Below are the code and all the weights of a small trained network. Each question names an input and a class and asks about switching units off, where a switched-off unit gives its printed mean instead of its output.

import numpy as np


def w(rows, s, z=0):
    codes = np.array(rows[::2]) - 128.0
    scale = np.full(codes.shape[1], s)
    scale[-1] = z or s
    return codes * scale


def norm(h):
    return h / np.sqrt((h * h).mean(-1, keepdims=True) + 1e-5)


def f(y):
    return np.maximum(y, 0)


def log_softmax(a):
    a = a - a.max(-1, keepdims=True)
    return a - np.log(np.exp(a).sum(-1, keepdims=True))


def net(x, mask):
    res = np.array(x, float).reshape(1, 2) / 4 @ E
    u = 0
    for l in range(2):
        y = f(norm(res) @ A[l][:, :-1].T + A[l][:, -1])
        res = res + np.where(mask[u : u + 10], y, B[l][:, -1]) @ B[l][:, :-1]
        u += 10
    return log_softmax(norm(res)[-1] @ U[:, :-1].T + U[:, -1])


A, B = {}, {}
E = w([
[120,90,10,93,124,254,65],'x0',
[185,54,127,86,72,151,237],'x1',
],0.0064)
A[0] = w([
[57,132,117,180,144,94,116,77],'L0N1',
[158,132,137,127,122,65,89,3],'L0N2',
[216,174,137,158,112,121,216,136],'L0N3',
[159,23,121,51,112,129,82,170],'L0N4',
[114,146,144,87,199,200,113,131],'L0N5',
[150,157,53,73,156,62,83,88],'L0N6',
[218,83,176,191,52,121,183,177],'L0N7',
[91,180,173,156,132,86,133,16],'L0N8',
[154,149,126,119,84,55,216,3],'L0N9',
[129,149,124,255,178,106,192,11],'L0N10',
],0.0072,0.0027)
B[0] = w([
[240,150,183,111,133,118,168,186],'L0N1',
[75,69,162,79,163,108,74,153],'L0N2',
[21,108,94,115,69,161,113,221],'L0N3',
[76,194,189,115,92,73,119,223],'L0N4',
[111,89,168,120,81,71,153,195],'L0N5',
[181,210,172,98,103,147,189,169],'L0N6',
[255,145,144,94,226,153,109,255],'L0N7',
[57,112,199,139,125,148,39,208],'L0N8',
[14,118,74,177,100,64,125,211],'L0N9',
[65,120,52,100,154,105,46,183],'L0N10',
],0.0058,0.0052)
A[1] = w([
[116,201,127,246,182,93,108,108],'L1N1',
[122,95,37,145,92,180,98,79],'L1N2',
[83,75,117,87,163,134,175,104],'L1N3',
[143,173,216,122,88,88,131,92],'L1N4',
[197,58,108,126,132,137,177,64],'L1N5',
[183,155,93,132,124,110,210,56],'L1N6',
[129,175,86,166,173,134,82,123],'L1N7',
[118,110,89,137,246,134,118,156],'L1N8',
[154,95,145,112,179,161,179,2],'L1N9',
[142,171,150,235,163,36,149,105],'L1N10',
],0.011,0.0049)
B[1] = w([
[178,161,69,131,123,177,170,248],'L1N1',
[81,79,99,133,129,63,176,205],'L1N2',
[133,163,164,145,149,136,78,184],'L1N3',
[115,112,178,102,162,57,97,254],'L1N4',
[167,218,163,187,142,163,79,168],'L1N5',
[166,174,61,130,101,165,167,155],'L1N6',
[165,140,170,156,114,158,152,201],'L1N7',
[167,129,187,88,126,84,139,170],'L1N8',
[230,183,133,120,89,173,244,142],'L1N9',
[110,70,49,128,74,198,167,253],'L1N10',
],0.011,0.0064)
U = w([
[223,200,113,151,58,197,196,225],'0',
[2,40,38,123,18,87,198,237],'1',
[98,116,228,54,147,28,62,235],'2',
[87,58,89,194,206,168,56,2],'3',
[90,69,84,240,204,148,31,2],'4',
[109,46,104,214,192,136,79,2],'5',
[123,64,76,215,201,131,33,2],'6',
],0.013,0.0075)

Each question gives the input, the list of numbers given to net, and the class t.
The units are the neurons (one row each of A and B). Each row of codes is followed by its name. A weight is (code - 128) times the scale printed after its matrix; where a second scale follows, it is the last column's (A, B and U).
mask holds one flag per neuron, layer by layer. A switched-off neuron (its flag False) gives its mean, the last column of its row in B, instead of its output. The means were averaged over made-up inputs and are rounded, as every weight is.
A unit's drop is (log p(t) with every unit on - log p(t) with that unit switched off) / (log p(t) with every unit on - log p(t) with every unit switched off).
The circuit of an input: a set's keep is (log p(t) with only the set's units on - log p(t) with every unit switched off) / (log p(t) with every unit on - log p(t) with every unit switched off). Starting from the 12 units with the biggest drops (on a tie, the unit counted first), units are removed one at a time, each time the one whose removal leaves the highest keep (on an exact tie, the one counted first), for as long as the keep stays at least 0.8.
units of the circuit, in order: the units of the circuit, biggest drop first
most important unit: the unit with the biggest drop
k most important neurons: the k neurons with the biggest drops, biggest first
k most important neurons of layer l: the k neurons of layer l with the biggest drops, biggest first
drop of u: that unit's drop, to one decimal
input [-5,1], class 1: most important neuron of layer 0	(L0N9)
input [6,-7], class 0: 2 most important neurons of layer 1	(L1N7 L1N4)
input [-3,3], class 2: 2 most important neurons	(L0N3 L0N9)
input [-4,-5], class 0: 2 most important neurons	(L1N1 L1N10)
input [-5,-3], class 1: 2 most important neurons	(L1N10 L1N1)
input [5,-4], class 1: 2 most important neurons of layer 0	(L0N7 L0N5)
input [-5,-6], class 0: 2 most important neurons	(L1N1 L1N10)
input [-1,0], class 2: 2 most important neurons of layer 1	(L1N10 L1N8)
input [-2,-1], class 2: 2 most important neurons of layer 0	(L0N8 L0N2)
input [-2,3], class 2: 4 most important neurons	(L0N3 L0N9 L0N7 L0N1)
input [1,-4], class 0: 2 most important neurons	(L1N1 L0N3)
input [-3,2], class 2: 4 most important neurons	(L0N3 L0N4 L0N7 L1N8)
input [-6,3], class 1: 2 most important neurons	(L0N9 L1N10)
input [2,1], class 2: most important unit	L0N4
input [5,-3], class 1: 3 most important neurons	(L0N7 L1N2 L1N4)
input [-8,-6], class 1: 3 most important neurons	(L1N10 L0N7 L1N1)
input [-5,0], class 1: 2 most important neurons	(L0N9 L1N10)
input [3,-2], class 2: 3 most important neurons of layer 0	(L0N5 L0N6 L0N3)
input [-2,1], class 2: 2 most important neurons	(L0N3 L0N7)
input [8,-2], class 1: units of the circuit, in order	(L1N2)
input [-6,-5], class 1: 2 most important neurons	(L1N10 L0N7)
input [3,-1], class 2: 3 most important neurons of layer 0	(L0N4 L0N3 L0N5)
input [1,1], class 2: drop of L0N4	0.7
input [-8,-1], class 1: drop of L1N10	1.2
input [2,2], class 2: drop of L0N4	1.0
input [1,-7], class 0: drop of L0N9	0.0
input [-7,5], class 1: most important unit	L0N9
